(in the rows, 128 means zero)
Each row has a class, written as a number after it; each block has new classes, again numbered from 0 up.
[148 140 163 135 124  86 164 170 123 141  86 135 105 193 121 176 143 120
 116 114 166 113 113 130  77 120 108 139 126 123 122 136 166]	6
[114 123 175 131 135  63 156 180 129 145  86 162 128 218 103 146 113 140
 104 129 167 104 145 139  85 127  90 132 132 110 159 125 190]	5
[143 114 197  95 134 127 135 156 102 122 149 193 151 145 123 121 129 137
  98 127 108 121 131 118  90 123 110 139 150  98 100 148 107]	3
[150 113 176  92 127 126 119 149 127 122 152 166 135 141 116 118 117 135
  80 109 135 128 152 128 117 123 110 141 159  92 109 133 118]	10
[137 111 180 115 110 137 116 154 104 139 149 176 155 144 117 102 130 151
  96 123 120  96 133 117  79 132 111 152 154  95  82 142 104]	5
[145 135 177 149 127  95 130 145 143 137  79 140 104 169 139 179 132 111
 115 108 183 133 118 171  79 127 111 130 139 124 152 109 156]	4
[154 120 179 115 136 130  91 154 118 127 150 190 145 150 110  83 132 145
 117 115 112 125 154 115  99 133 100 135 160  89  96 150 105]	9
[170 132 178 110 131 140 116 159 100 128 153 171 136 137 140 121 127 140
 100 115 114 114 141 123  85 126 112 139 141  96  98 169 116]	4
[145 137 163 147 120 152 100 134 118 133 135 174 140 129 124 104 152 126
 104  78 139 106 124 130 118 140 111 124 137  93  84 137 110]	6
[160 169 141  96 123 179 141 149  56 128 208 171 168  88  81  48 126 170
  62 142 112 162 195 116 101 120 143 111 133  81  42 122  95]	9
[ 91  99 169 168 161  48  62 120 186 138  47 126 119 228 128 154 103 143
 151 125 154 108 103 140 106 119  65 104 113 128 185 103 173]	1
[152 124 184 105 131 130 111 149  94 128 144 176 131 145 125 121 119 133
  91 109 119 113 134 115  82 118 100 143 144 100  99 160 113]	8
[178 168 142 152 175 122 177 176 129 137  46 196 104 200 150 165 117  81
 157 182 182 217 183 119  81 111 110 133 138 121 196 124 194]	1
[149 141 169 125 123  90 142 163 138 130 107 118  93 185 141 185 112 125
 124 129 166 131 114 144  88 111 100 144 112 126 155 129 168]	4
[126 137 169 128 123  81 130 160 130 150  77 141 122 205 126 147 128 128
 112 114 161 126 120 149  90 115 103 139 109 116 140 118 171]	6
[144 136 171 141 132  78 154 170 121 140  98 160 113 202 118 151 109 121
 126 112 174 108 123 155 112 128  97 125 116 117 172 133 161]	7
[137 136 170 142 126  76 156 159 134 141  91 129 108 193 119 154 119 129
 118 136 165 140 118 154 117 132 103 135 124 130 172 106 167]	7
[160 119 218  89 148 123 105 139 167 114 172 194 128 182 114 142  87 110
 120 100 138 129 119 119  90 112  62 149 126  71 140 177 149]	8
[139 116 169 110 110 127 117 146 116 123 154 162 138 134 130 117 118 145
 104 127 109  90 124 121 104 119 119 129 136 100 105 161 106]	0
[175 129 171 141 128 116  84 109 119 136 163 125  74 113 129 121 163 157
 130 105 191  92 130 151  73 129 124 135 130 151  11 226  74]	4
[164 113 170  90 119 127 121 149 102 130 186 151 118 134 140 114 118 157
  96 123 108 110 118 128  98 112 116 144 136 114 106 169  99]	2
[137 132 168 147 120  94 144 167 122 143  87 160  99 210 124 167 135 129
 121 118 180 111 126 142 110 115  97 145 117 126 142 121 151]	1
[138 118 174 124 121 135 124 174  82 134 125 171 143 153 138  84 123 161
 101 144 111 104 151 125  86 136  99 133 140 109 122 157  81]	7
[147 136 174 145 127  85 158 168 125 148  99 153 102 203 124 162 119 128
 111 119 169 113 114 161  95 125  99 141 114 120 173 123 175]	7
[142 143 153 128 120  79 157 171 129 126 108 120 101 175 128 163  98 110
 136 131 182 147 120 128 103 103 110 130 137 128 154 105 152]	5
[164 127 157 139 140  74 167 168 101 129 113 152 124 204  97 139 127 123
 118 130 155 152 132 162 120 140 106 126 127 123 165 136 158]	9
[147 139 171 136 124  80 164 173 130 139 107 142  97 207 120 164 112 131
 123 124 174 123 114 155  97 118  95 136 113 122 168 129 162]	7
[144 109 181 119 134 128 119 156  91 147 156 218 157 162 118  91 112 157
 107 120  94  79 133 121 108 136 108 127 127  91 114 164 123]	0
[147 129 159 100 110  76 158 149 150 123  85 101 119 197 139 164 113 123
 134 155 168 184 125 151 125 116 113 144 112 110 172 105 186]	9
[148 137 160 144 113  87 171 166 103 143 107 160 105 195 123 152 116 132
 117 116 178 111 115 155 109 128 108 136 109 125 149 125 161]	7
[147 115 179 111 125 129 119 157  90 140 150 195 161 145 124  98 118 143
 103 114 114 106 137 116  89 131 109 139 153  93 101 152 114]	5
[128 124 172 116 140 135 101 138  76 124 139 190 155 163 116 105 108 127
 103 102 116  83 124 115 112 134  90 138 103  98 111 152  98]	8
[162 145 142 133 118  99 167 164 112 127 101 160 112 188 144 129 144 101
 127  81 178 117 150 152  90 122 107 139 126 113 143 174 173]	9
[158 156 176 108 121 162 117 180  95 154 145 187 173 145 121  99 124 121
  93 100  92  82 153 110  54 110 115 144 128  70 100 168 142]	6
[129 133 152 133 132 114 157 175  86 142 100 221 110 174 131 145 143 118
 109 104 170 126 150 141  80 123 106 159 136 133 134 137 151]	3
[154 122 174 133 139  69 150 164 135 143  92 144 112 240 124 146 118 118
 118 108 167 112 130 166 109 122  90 143 107 116 175 158 189]	10
[157 125 170 116 130 137  90 139 107 130 147 152 143 140 135 122 130 136
 109 106 113  97 122 120  85 127 112 149 129 103  87 157 104]	4
[149 135 162 144 127  77 169 172 116 129 108 140  94 193 118 141 115 135
  96 144 176 127 133 147 110 127 109 130 123 123 148 120 158]	7
[147 125 174 118 159  91 169 171 106 133  82 167 100 208 129 172  97 116
 130 132 175 101 131 116  89 122  89 133 107 107 153 136 169]	8
[133 130 182 136 125  69 183 179 112 121  97 158 119 200 101 175 121 122
 111 150 158 149 116 145  98 123 105 126 136 132 156 109 160]	3
[149 116 175 110 136 126 129 163  85 136 152 185 145 154 121  94 129 147
  97 120 119  98 142 112  84 129 111 144 150 100  85 159  99]	5
[138 110 181 104 132 110 107 146  96 140 133 188 144 167 124 125 128 136
 110 102 117  75 112 115  92 124 111 150 130 103  93 148  96]	0
[151 113 184 112 126 144 107 153 103 146 139 194 138 157 138 114 132 148
 103 114 118 112 138 119  97 118 101 151 141 101 105 143 103]	1
[164 126 160 109 142 109 163 163 127 142 105 172 130 204 131 165 118  97
 109 109 167 139 131 177 110 125 109 151 115  98 205 137 177]	2
[142 131 184 118 112 137 108 148 105 133 144 180 141 155 138 109 126 138
  89 117 120 111 135 119  92 109 104 146 131 102 101 139 109]	1
[172 116 180 100 135 122 114 158 108 131 158 145 125 140 141 114 111 144
  94 139 115 125 138 126  74 117 118 147 141 107  99 154 109]	4
[158 108 180 128 148 130 104 156 104 135 161 194 137 166 109  83 116 141
 101 109 110  88 142 125  93 131 100 136 146 104 102 162  95]	10
[123 149 153 133 134 118 157 183  96 161  81 166 135 168 119 142 128 114
 135 102 140  67 136 131  67 119 118 128 122 124 134 134 133]	6
[159 114 164 103 126 132 123 148 122 133 155 143 130 117 140 117 117 139
  89 118 116 117 132 142 116 127 122 137 150  99 139 146 119]	7
[148 134 168 143 132  83 169 172 134 144  94 147  98 213 129 161 112 115
 116 108 187 120 120 169  97 124  91 139 112 118 194 122 178]	7
[141 149 172 133 139  87 154 144 106 133  89 149 109 210 110 157 123 112
 115 119 185 145 122 129  86 121  90 146 104 125 124 117 165]	8
[156 131 182 147 138  94 146 157 124 140  92 153 101 203 123 174 127 107
 124 106 179 105 113 152  91 130  90 141 122 129 159 136 152]	10
[172  85 206  93 146 148 122 171 113 160 160 251 140 146 134  86  89 159
 101 127 100 100 161 119  44 118 111 138 181  79 104 145 119]	10
[136 128 157 134 131  88 153 160 126 147  97 151 114 204 118 157 117 134
 120 128 159 114 118 140  96 116 106 135 111 113 152 116 177]	0
[144 132 164 154 130  82 153 162 132 137  90 156 111 199 130 142 131 119
 120 113 177 129 130 145 112 132 100 129 137 113 156 132 186]	5
[138 128 170 104 118 127 139 154 104 134 156 160 141 127 120 103 125 145
 100 121 107 118 130 114  93 124 116 130 142 116  87 148 102]	6
[134 109 135 125 140  73 150 169 161 151 108 140 114 207 105 143 117 123
 159  96 132 124 124 153  96 114 100 146 145 129 190 120 186]	9
[134 120 163 134 129 139 111 127 135 117 155 158 130 152 113  96 124 135
 100 121 144  89 123 104 101 141  98 152 121  99  82 122 100]	7
[168 112 175 104 113 136 111 165  92 132 159 194 125 144 141 106 121 152
  89 140 121 123 143 133  83 118 121 149 151 103 106 167  99]	2
[149 150 166 120 147  76 174 169 123 150 105 136 120 204  92 163 130 111
 125 102 172 132 123 150 115 123 105 131 110 121 145 133 168]	6
[158 139 202  91 138 122 150 183 114 142 131 154 100 118 116 164 162 124
  83 126 138 179 151 160 102 111 133 148 195 125 137 115 106]	3
[148 126 185 109 111 140 117 152  97 138 151 187 151 136 128 114 136 154
  98 113 121 127 131 128  86 124 112 139 157  93  90 154 109]	5
[131 141 176 138 116 157 145 165  76 109 156 227 135 131 121 122 150 150
  93 118 121  91 135 107  92 143 103 124 153 101  82 173  83]	5
[140 136 153 152 108 142 100 139 104 129 145 187 120 130 150  76 135 135
  95  93 134 118 137 153 103 128 113 136 140 118 116 150  99]	7
[170 162 149 148 154  55 138 138 108 112  92 164 120 212 125 139 141  79
 140  74 186 139 130 165 101 123 104 114 111 124 144 194 167]	9
[154 111 143  94 104 173  96 117 149 130 153 177 149  94 100 143 142 159
  91 114 172 218 164 181 137 114 135 119 175  78 100 115  94]	1
[145 114 181 111 108 138 113 162  94 129 148 205 138 148 139  97 118 157
  94 127 120 108 141 121  78 124 106 136 152  99 102 148  96]	2
[141 127 176 158 115  96 128 162 113 146  83 178 108 216 124 170 138 138
 125 117 176 100 115 142  90 120  91 144 115 124 129 139 147]	1
[134 111 186 111 123 130 118 150 134 151 159 169 158 149  99 108 121 138
 124  94 103  69 120 124 106 129 105 138 144  95 117 142 114]	0
[115 150 157 136 153  77 129 153 142 144  63 132 126 161 121 163 153 102
 127 105 118 118 125 150 124 130 126 118 146 138 175 138 164]	6
[143 149 202 124 124  75 182 184 111 151 103 179 146 210  91 146 103 111
 114 121 137  80 142 129  81 122 111 131 132 113 142 139 188]	10
[138 127 154 183 125 129 167 159 117 129  87 252 127 202 135 144 138 108
 107  70 172 121 123 144 129 163  81 122 144  94 191  87 196]	2

Next block: new classes, numbered from 0 again.
[147  94 173  83  59 123 166 158 130  79  96 139  66 188 240  96 114  70
 105  98  60 152  95 137  91  89  65 211 166 112 155  65  73]	3
[194 131 163 154 181 158 188  94 161 113 142 145 127 125 154 159 186 193
 145 223 126 130  41  79 184 116  36 117 105  30 219 174 129]	3
[ 73 161 112 122  89 129 103 164 158  82 142 109 127  92  87  92 149 105
 107 117  95 177 133 113 138 109  57 198 142 170 151 131 113]	0
[ 97 175  75 149 157 151 108 168 150 113 130 130 146 110 106 106 166 122
  84 155 156 121 143 131 145  94 137 176  85 150 143 151 114]	4
[120 106 117 127 142 116  97 119 112 144 130 112 122 117 134 106 122  86
  94 135 117 147 141 143  85 123 101 169 132 105 142 129 105]	6
[137 126 157 143 139 111 118 104 122 169 145 123 125 143 130 144 113 138
 141 128 114 134 116 128 132 138 134 125 167 135 106 130 152]	7
[169 185  87  91 112  93 182 179 171  74 117 124  74 185 200 148 127 161
 112 166 136 218  91 105 123  62  56  93 167 214 166 107  70]	0
[125 183 120 154 137 143 152 167 165 125  91 151  97 117 139 154 125 119
 100 120 176 159 178 162 113 128 149 124 122 237 126  61 121]	3
[133 125 108  97 146 110 120 105 122 139  97 133 130 111 142 127 129  97
 125 128 160 168 149 130 102  93 141 163 111 131 149 115  83]	1
[ 92  58 126 175 116 151 139 127 157 123 167 167 128 125  68 153 202 149
 169  92  85  49 121 110 150 100 189 105 106 189  73 146 147]	1
[116  61 105 107 163 146  92 162  78 187 121  92 178 145 113  82  96  77
 151 123 174  68 180 162  42 122 147 178 113  56  46 109 153]	0
[134 100 134  83  65  73 103 101  25 101 177 129 175 168  56 139 159 128
 153  93 118 197 118 170  88  90 148  72 168 177  93 109 117]	0
[101 144 112 112 141  85 118 139 161 146 126 127 144 145 112 107 130  98
 126  97 127 116 157 120 117  85 123 180  92 138 121 151 127]	7
[132 113 110 115 153 119 124 101 121  92 123 137 126 131 106 135 146  84
  92 145 103 160 123 109 103 103 120 146 127 148 141 124 112]	6
[ 79 162 120 115  64  51 138 172  81 229 110  98 130 155 158  62  96 109
 161 122 102 215 163 122 120 106 125 156  83 106  95 174  58]	0
[171 123 134 144 107 112 107  99  81 145 113 147 119 165 107 140 119 111
 130 162 128 134 117 121 119 150 127 155 157 126  81 100 162]	0
[156 138 149 115 141 125 225 140 127 113  57  99 104 214 220  71 146 123
 129 123 116 163 156 126 157 115 134 161  84  87 142 152  28]	2
[166 105 135 130  92 131 102  90  88 142 125 141 139 155 131 140  96 138
 159 123 112 112 120 154 101 128 171 148 157  91  74  94 151]	1
[122 147  78 104 136 125  62 170 145 149 179 106 144  71 125 131 108 117
  86 116 135 125 154 139 111 135 124 138 112 178 148 140 129]	2
[173  93 112  81 148 131 124 111  79  79 169 153 109 103  60 124 100 136
 106 209  86 152 106 152 131 126 206 104 186 195  99 141 123]	4
[171 143 173 181 101 104 136 175  92 104 129 106  68 197  95 127  82 105
 155 163 129 144  96  91 123 179  71 205 158 198  65  57 149]	4
[156 118 148 140 116 137 113  79 107 116 122 157 103 105  96 144 135 134
 123 160 151 126 118 129 124 145 150 152 174 160 105  92 128]	5
[129 109  97 130 141 120 101  93 116 144 133  96 125  91 127 124 161 103
 106 143 143 145 139  79 123 119 150 167  96 140 157 140  93]	5
[158 103 134 129 121 117 121  90 132 197 143 130 114  98 126 152  99 143
 168 157 108 136 120 111 135 130 145 112 161 111  91 146 163]	7
[124 135 116 106 157 129 110 134 123  86 162 101 144 100  99 117 179 134
  80 107 121 102 131 115 116 101 126 147 110 161 160 124 125]	3
[109 122 128 111 124 130 163 130 146 121 112 138 137 103 144 130 131 110
 136  78 128 168 170 144 117 122 176 107 101 220 145 105  86]	5
[129 151 140 145 152 148 143 124 108 129  64 184  97 133  75 136  69 122
 154 192  58 159 145 152 140 126 187 101 194 173  87 152 147]	6
[153  88 134 148  94 137 122  80 133 148 113 132 123 108 131 136 114 117
 164 132  99 117 147 111 111 129 147 158 136 112  91 123 151]	5
[123 104 110 115 133 101  96  96 113 145 119 122 104 105 107 121 138  85
 117 143 141 151 135 103 109 112 144 179 128 156 143 122 100]	5
[140 181 118 137 120 132 153 143 124 143 109 150 126 108 168 136 125 122
  90 133 141 176 145 131 134 133 151 123 100 190 105  95 127]	4
[145  84 150 141  85 121 126  69 130 144 119 152  99  98 113 148 124 106
 152 132 130 137 125 118 114 151 136 144 149 139  96  86 145]	5
[157  72 137 132 118 138 132  90 109 147 128 142 113 109 129 132 115  88
 151 147 127 138 127 131 110 149 158 124 135 155  96 102 151]	5
[162 154 164 113 177 126 143 150  24 159  67 137 124 192 201  85 152  80
  94 117 124 173 113 144 124  94 142 210 126 159 158 103  77]	4
[166 116 131 110 203 164 129 128  91  86  99 159 126 112 116 166 181  74
  61 207 174 136 140  77 125 111 124 149 112 148 126 125 111]	2
[133 156 115  94 132 116 152 166 116 158 129 151 139 129 151 135 133 150
 103 104 121 167 142 132 109 101 158 125 122 214 107  96  97]	0
[ 94  94 132 116 173 127 139 181  88 236  69 157 116 182 134 114 108  44
 172 146 188  81 100 119  88 117 145 151  71  50  80  78 164]	3
[137 142 116 139 166 142 106 137 134 125 131  90 144  88 136 136 148 111
  98 139 136 162 157 100 111 124  93 161  86 138 188 128 134]	5
[136 143 132  91 130 127 158 164 143 166 104 156 116  95 161 134 128 112
 105 112 151 157 161 123 111 114 119 158  94 162 106  92  99]	2
[113 141 113 121 110 125 156 165 138 186 108 172 119 127 162 135 115 122
 130 126 165 157 140 143 107 119 146 120 126 187  72  84 106]	0
[157 125 149 135 105 114 112  95  93 161 124 161 110  85  82 142  92 126
 134 170 125 136 121 127 108 161 114 128 154 104  81 108 153]	6
[129 101 117 109 155 121 120 118 111 136  95 140 108 113 110 116 128  71
 101 173 126 151 134 110  94 107 103 181 117  82 138 128 102]	6
[ 26 172  84 136 112 136 151 151 164  65 151 164 207 174  68  43 175 129
 122 114 156 102 142 230 154  83 176 118  62 107  94 184 108]	4
[ 94 124  95 141 106 140 151 103 178  99 179 132 146 131 125  66 124 111
 106 129 109 147 105 155 154 147 170 196 102 165  91 127  96]	4
[145  79 139 129  91 119 114  90 124 130 119 148 118 119 102 148 102 119
 148 156  92 129 143 128 108 142 127 130 181 110  84 130 146]	0
[144 116 145 126  76  76  72 105 145 123 217 114 136 113  79 131 108 120
 151  44  23 168  89 146 127 145  84 217 143 227 212 107 140]	3
[165 116 125 113 116 120 126 109 119 145  90 179 117 106  87 160  78 113
 141 196 124 128 150 100 110 141 144 136 152 123  57 117 159]	0
[137  99 162 158 112 143 127 100 135 141 113 149 122 115 111 147 101 121
 164 158 102 121 133 110 118 147 124 158 145 108  91 119 158]	5
[127 172 110 112 185 147 124 166 146  73 149 162 195 211  73 134 127 158
 165 123 105  85  71 147 173 103 139 137 114 157 179 171 127]	2
[159 155 162 128 206 180 155 181  92 123 147 154 116  94 111 119 149 159
  57 192 135 169 145 194 133 145 153 129 126 181 169 105 117]	3
[120 120 112 116 151 126 102 129 105 144 108 138 110 111 113 115 142  94
  91 147 158 128 140 139  99 100 141 182 143 138 103 102 123]	4
[124 116 110 123 171 126 115 145 118 180  99 121 107 104 133 127 132  76
 117 171 160 150 148 113 105 106 124 166  95 111 160 127 110]	3
[161 127 147 153  84 124 118  99 111 184 120 136 109 105 108 137  95 140
 155 147 127 127 139 129 120 162 151 181 135 104  87  91 135]	3
[137  83 151 175 142 132 122 113 111 187 134 167 128 182 125 151 182 148
 132  73 157  32 127 179 107 130 193 149 121 143 105  80 131]	3
[124  99  99 112 157 118 118 128 146 145 130 100 132 145 122 124 116  82
 136 146 121 160 146 122 113 100 133 161 112 107 141 147 126]	7
[162 148 131 111 155 144 179 145 145 134  90 144 129 114 201 147 108 121
 122 111 134 146 149 105 110 118 145 112  91 180 104  85 132]	1
[142 128 122 139 103 141 101  89 122 132 111 148 100  86  92 148 109 121
 134 172 130 158 129 123 136 149 163 151 162 152 128 105 129]	5
[ 86 137 106 151 112 126 107 104 185  45 180 120 173 122  81  92 128 111
 131 122 127 125 136 157 135 135 116 159 111 178 150 165 111]	5
[145 117 138 128 106 121 100 120 102 148 131 160 113 130  87 164  88 139
 144 130 103 123 127 142 105 143 180 122 161 155  69  80 170]	1
[151 159 103 138 133  72 149 159 104 188 130 119  35 158 171 133 126 117
  96 198 148 250 116 118 138 118 158 142 123 238 178 116  19]	3
[179 101 140 131 108 124 114  65 116 141  99 175 104  98  95 154 125 122
 136 139 102 128 129 141 103 122 115 157 172 105 114 103 152]	6
[136 168 146 163  84  71 137  67 151 181 177 168 127 123 130 103 158 115
 173 130 252 198  77 151 131  95  48 209 155 217  70  97  84]	7
[135 127 140 117 125 146 168 135 116 145 104 184 132 109 138 134 111 108
 133 131 110 173 133 163 116 127 147 103 122 162 117 106 110]	6
[119 186 135 118 129 123 156 154 111 139 108 144 110 137 134 143 151 134
  77  99 138 183 165 144 139 119 196  97 127 229  98  81 119]	7
